Below are the code and all the weights of a small trained network. Each question names an input and a target symbol and asks about switching units off, where a switched-off unit gives its printed mean instead of its output.

import numpy as np


def w(rows, s, z=0):
    codes = np.array(rows[::2]) - 128.0
    scale = np.full(codes.shape[1], s)
    scale[-1] = z or s
    return codes * scale


def f(y):
    return np.maximum(y, 0)


def softmax(a):
    e = np.exp(a - a.max(-1, keepdims=True))
    return e / e.sum(-1, keepdims=True)


def log_softmax(a):
    a = a - a.max(-1, keepdims=True)
    return a - np.log(np.exp(a).sum(-1, keepdims=True))


def net(x, mask):
    ids = ['ΠΣεζηξτω'.index(c) for c in x.split()]
    T = len(ids)
    res = E[ids] + P[:T]
    q, k, v = (res @ M[0].T for M in (Q, K, V))
    z = softmax(np.where(np.tri(T) > 0, q @ k.T / 4**0.5, -1e9)) @ v
    res = res + np.where(mask[0], z, O[0][:, -1]) @ O[0][:, :-1]
    y = f(res @ A[0][:, :-1].T + A[0][:, -1])
    res = res + np.where(mask[1:17], y, B[0][:, -1]) @ B[0][:, :-1]
    return log_softmax(res[-1] @ U[:, :-1].T + U[:, -1])


Q, K, V, O, A, B = {}, {}, {}, {}, {}, {}
E = w([
[138,120,138,50,175],'Π',
[51,119,127,148,174],'Σ',
[181,137,168,85,102],'ε',
[98,105,105,117,147],'ζ',
[75,17,159,138,170],'η',
[94,62,104,80,183],'ξ',
[67,116,85,101,4],'τ',
[94,170,236,190,128],'ω',
],0.014)
P = w([
[151,189,99,197,133],'0',
[18,61,115,34,148],'1',
[50,81,110,38,151],'2',
[104,118,120,36,122],'3',
[96,117,142,32,106],'4',
[102,70,131,2,75],'5',
],0.0083)
Q[0] = w([
[235,174,101,209,87],'head 1',
[182,134,2,139,201],'head 1',
[108,164,96,33,131],'head 1',
[96,177,167,82,77],'head 1',
],0.0081)
K[0] = w([
[114,44,151,34,216],'head 1',
[98,38,164,48,62],'head 1',
[107,128,179,255,189],'head 1',
[170,181,90,176,112],'head 1',
],0.0082)
V[0] = w([
[166,222,91,160,234],'head 1',
[192,188,134,40,54],'head 1',
[160,133,250,65,218],'head 1',
[155,82,12,21,154],'head 1',
],0.013)
O[0] = w([
[177,154,24,170,167,59],'head 1',
[121,159,140,7,205,19],'head 1',
[22,208,115,217,222,21],'head 1',
[77,29,81,78,181,4],'head 1',
],0.013,0.0046)
A[0] = w([
[63,124,210,201,183,1],'neuron 1',
[45,201,62,156,100,108],'neuron 2',
[231,166,171,66,94,117],'neuron 3',
[252,199,56,119,149,43],'neuron 4',
[34,18,192,19,58,120],'neuron 5',
[244,57,98,142,232,80],'neuron 6',
[247,98,89,116,89,126],'neuron 7',
[128,60,111,47,86,39],'neuron 8',
[109,75,211,64,160,144],'neuron 9',
[2,131,137,132,63,69],'neuron 10',
[177,85,132,172,86,59],'neuron 11',
[157,148,102,136,169,22],'neuron 12',
[242,242,231,129,121,15],'neuron 13',
[183,115,127,150,106,12],'neuron 14',
[124,92,185,110,67,147],'neuron 15',
[120,215,152,185,117,56],'neuron 16',
],0.0078,0.0088)
B[0] = w([
[105,130,155,103,118,142],'neuron 1',
[190,221,98,136,124,159],'neuron 2',
[74,80,118,169,168,183],'neuron 3',
[42,120,124,123,167,141],'neuron 4',
[158,195,90,142,118,251],'neuron 5',
[94,79,212,91,110,133],'neuron 6',
[213,121,74,142,151,170],'neuron 7',
[2,135,143,147,183,189],'neuron 8',
[158,151,73,160,73,187],'neuron 9',
[83,121,155,29,158,155],'neuron 10',
[82,165,139,41,180,153],'neuron 11',
[189,198,154,2,216,129],'neuron 12',
[121,119,103,67,117,160],'neuron 13',
[152,242,117,95,160,132],'neuron 14',
[95,161,173,123,90,194],'neuron 15',
[72,60,95,147,89,160],'neuron 16',
],0.0082,0.03)
U = w([
[121,61,111,147,166,171],'Π',
[233,230,159,80,223,99],'Σ',
[254,118,96,158,162,196],'ε',
[186,52,83,114,154,192],'ζ',
[175,166,83,198,178,3],'η',
[177,193,212,157,140,170],'ξ',
[202,142,76,40,104,120],'τ',
[145,158,113,107,230,97],'ω',
],0.0062,0.0074)

Each question gives the input, a string of symbols that net reads in full, and the target symbol t.
The units are the heads (4 rows each of Q, K, V and O) and the neurons (one row each of A and B). Each row of codes is followed by its name. A weight is (code - 128) times the scale printed after its matrix; where a second scale follows, it is the last column's (O, A, B and U).
mask holds one flag per unit, heads first, then neurons. A switched-off unit (its flag False) gives its mean, the last column of its rows in O or B, instead of its output. The means were averaged over made-up inputs and are rounded, as every weight is.
A unit's drop is (log p(t) with every unit on - log p(t) with that unit switched off) / (log p(t) with every unit on - log p(t) with every unit switched off).
The circuit of an input: a set's keep is (log p(t) with only the set's units on - log p(t) with every unit switched off) / (log p(t) with every unit on - log p(t) with every unit switched off). Starting from the 12 units with the biggest drops (on a tie, the unit counted first), units are removed one at a time, each time the one whose removal leaves the highest keep (on an exact tie, the one counted first), for as long as the keep stays at least 0.8.
circuit, biggest first: the units of the circuit, biggest drop first
most important unit: the unit with the biggest drop
top k neurons: the k neurons with the biggest drops, biggest first
drop when u is switched off: that unit's drop, to one decimal
input ζ Σ τ η Π, target ζ: circuit, biggest first => head 1; neuron 5
input ξ ζ Π, target ζ: circuit, biggest first => head 1; neuron 15
input ω η ε, target η: circuit, biggest first => head 1; neuron 16
input η τ Π, target ξ: circuit, biggest first => head 1; neuron 7; neuron 16
input ω Π τ, target η: top 2 neurons => neuron 16; neuron 2
input Σ ξ ω Σ ε ε, target ε: top 4 neurons => neuron 8; neuron 7; neuron 10; neuron 15
input η ξ η, target ξ: most important unit => neuron 3
input Σ τ ω η Π, target ε: circuit, biggest first => neuron 8; head 1
input η ξ Π, target ξ: top 4 neurons => neuron 3; neuron 7; neuron 16; neuron 13
input Σ Σ Σ τ τ, target ε: circuit, biggest first => head 1; neuron 7
input η τ η, target ξ: top 3 neurons => neuron 15; neuron 5; neuron 8
input τ τ ζ, target τ: top 2 neurons => neuron 5; neuron 9
input Σ τ Σ η ε, target ε: top 3 neurons => neuron 8; neuron 7; neuron 10
input τ Π τ ω, target τ: top 2 neurons => neuron 13; neuron 9
input Π Π η η ξ, target ω: top neuron => neuron 16
input Π η ζ Π, target ω: drop when neuron 5 is switched off => 0.0
input Π Π τ, target ω: drop when neuron 9 is switched off => 0.2
input Σ η τ, target ε: drop when neuron 8 is switched off => 0.2
